Here is a tiny trained network, its code and every weight. The questions are about switching its units off for an input and a class, where a switched-off unit gives its printed mean instead of its output.

import numpy as np


def w(rows, s, z=0):
    codes = np.array(rows[::2]) - 128.0
    scale = np.full(codes.shape[1], s)
    scale[-1] = z or s
    return codes * scale


def f(y):
    return y / 2 * (1 + np.tanh(0.7978845608 * (y + 0.044715 * y**3)))


def log_softmax(a):
    a = a - a.max(-1, keepdims=True)
    return a - np.log(np.exp(a).sum(-1, keepdims=True))


def net(x, mask):
    res = np.array(x, float).reshape(1, 4) / 4 @ E
    y = f(res @ A[0][:, :-1].T + A[0][:, -1])
    res = res + np.where(mask, y, B[0][:, -1]) @ B[0][:, :-1]
    return log_softmax(res[-1] @ U[:, :-1].T + U[:, -1])


A, B = {}, {}
E = w([
[208,120,151,81,84,26,244,72],'x0',
[161,254,144,118,199,182,218,108],'x1',
[78,163,25,33,66,97,149,128],'x2',
[47,38,219,68,132,191,132,11],'x3',
],0.0072)
A[0] = w([
[61,88,91,146,106,149,33,173,148],'N0',
[139,171,156,92,199,172,171,84,219],'N1',
[196,182,118,172,143,88,141,177,185],'N2',
[67,93,176,107,143,182,126,66,255],'N3',
[122,2,165,136,95,95,107,94,232],'N4',
[64,171,32,96,94,129,93,172,144],'N5',
[147,188,42,126,77,77,148,173,246],'N6',
[165,174,160,186,212,171,131,147,209],'N7',
[145,165,147,192,231,179,118,164,209],'N8',
[168,72,141,120,67,61,165,103,138],'N9',
[56,94,162,82,148,194,122,56,227],'N10',
[82,55,196,148,146,168,83,88,211],'N11',
[157,168,150,178,209,177,129,156,207],'N12',
[95,177,108,137,206,196,107,146,127],'N13',
[96,177,55,107,102,134,111,190,220],'N14',
[128,5,203,159,123,97,103,87,241],'N15',
[122,138,122,215,185,175,79,169,208],'N16',
[164,156,152,64,107,103,222,73,144],'N17',
],0.0079,0.0031)
B[0] = w([
[217,96,151,154,23,190,162,187,221],'N0',
[118,165,171,158,178,165,152,80,208],'N1',
[89,150,120,173,195,27,86,93,214],'N2',
[70,161,118,99,140,158,69,63,242],'N3',
[141,42,118,117,43,128,112,152,249],'N4',
[116,93,65,66,91,73,104,111,202],'N5',
[146,151,52,108,114,48,116,120,237],'N6',
[75,90,181,182,195,97,92,108,211],'N7',
[90,73,208,221,190,101,116,131,216],'N8',
[173,112,83,124,101,73,161,158,203],'N9',
[63,181,108,103,155,135,72,42,249],'N10',
[53,144,127,108,102,148,2,86,240],'N11',
[75,84,189,210,192,96,111,115,205],'N12',
[148,77,154,167,145,97,163,159,186],'N13',
[117,125,58,88,114,64,103,97,204],'N14',
[100,32,129,116,71,147,74,132,255],'N15',
[135,90,198,224,155,135,172,180,212],'N16',
[192,190,132,159,131,164,176,136,219],'N17',
],0.008,0.0082)
U = w([
[210,220,98,155,126,80,195,187,156],'0',
[61,113,186,199,241,73,101,113,138],'1',
[114,178,175,100,141,174,143,195,3],'2',
[182,47,111,102,78,100,178,220,119],'3',
[137,89,199,172,81,245,105,177,118],'4',
[137,241,177,123,195,252,213,93,139],'5',
[75,153,74,2,106,108,58,55,146],'6',
],0.0071,0.0047)

Each question gives the input, the list of numbers given to net, and the class t.
The units are the neurons (one row each of A and B). Each row of codes is followed by its name. A weight is (code - 128) times the scale printed after its matrix; where a second scale follows, it is the last column's (A, B and U).
mask holds one flag per neuron, in row order. A switched-off neuron (its flag False) gives its mean, the last column of its row in B, instead of its output. The means were averaged over made-up inputs and are rounded, as every weight is.
A unit's drop is (log p(t) with every unit on - log p(t) with that unit switched off) / (log p(t) with every unit on - log p(t) with every unit switched off).
The circuit of an input: a set's keep is (log p(t) with only the set's units on - log p(t) with every unit switched off) / (log p(t) with every unit on - log p(t) with every unit switched off). Starting from the 12 units with the biggest drops (on a tie, the unit counted first), units are removed one at a time, each time the one whose removal leaves the highest keep (on an exact tie, the one counted first), for as long as the keep stays at least 0.8.
circuit, biggest first: the units of the circuit, biggest drop first
k most important neurons: the k neurons with the biggest drops, biggest first
drop when u is switched off: that unit's drop, to one decimal
input [8,-7,4,-7], class 0: circuit, biggest first -> (N15 N11 N6)
input [-3,-3,4,-3], class 3: circuit, biggest first -> (N10 N0)
input [-6,-3,0,5], class 4: circuit, biggest first -> (N0)
input [-6,-2,-2,7], class 6: 2 most important neurons -> (N10 N11)
input [-3,-4,-8,0], class 4: circuit, biggest first -> (N0 N2)
input [5,-4,8,2], class 3: circuit, biggest first -> (N11 N9)
input [-7,5,7,-4], class 3: circuit, biggest first -> (N10 N3)
input [-5,-1,3,-8], class 0: circuit, biggest first -> (N6 N11)
input [1,-7,-3,-1], class 4: 3 most important neurons -> (N6 N5 N14)
input [2,-5,-4,2], class 6: 3 most important neurons -> (N16 N11 N8)
input [-7,0,-1,6], class 4: 2 most important neurons -> (N0 N2)
input [2,8,4,-8], class 1: 3 most important neurons -> (N2 N7 N12)
input [0,-3,1,-7], class 0: drop when N3 is switched off -> 0.3
input [6,6,-7,6], class 5: circuit, biggest first -> (N17)
input [-1,3,-3,8], class 6: drop when N10 is switched off -> 0.2
input [4,-1,0,1], class 3: drop when N3 is switched off -> 0.2
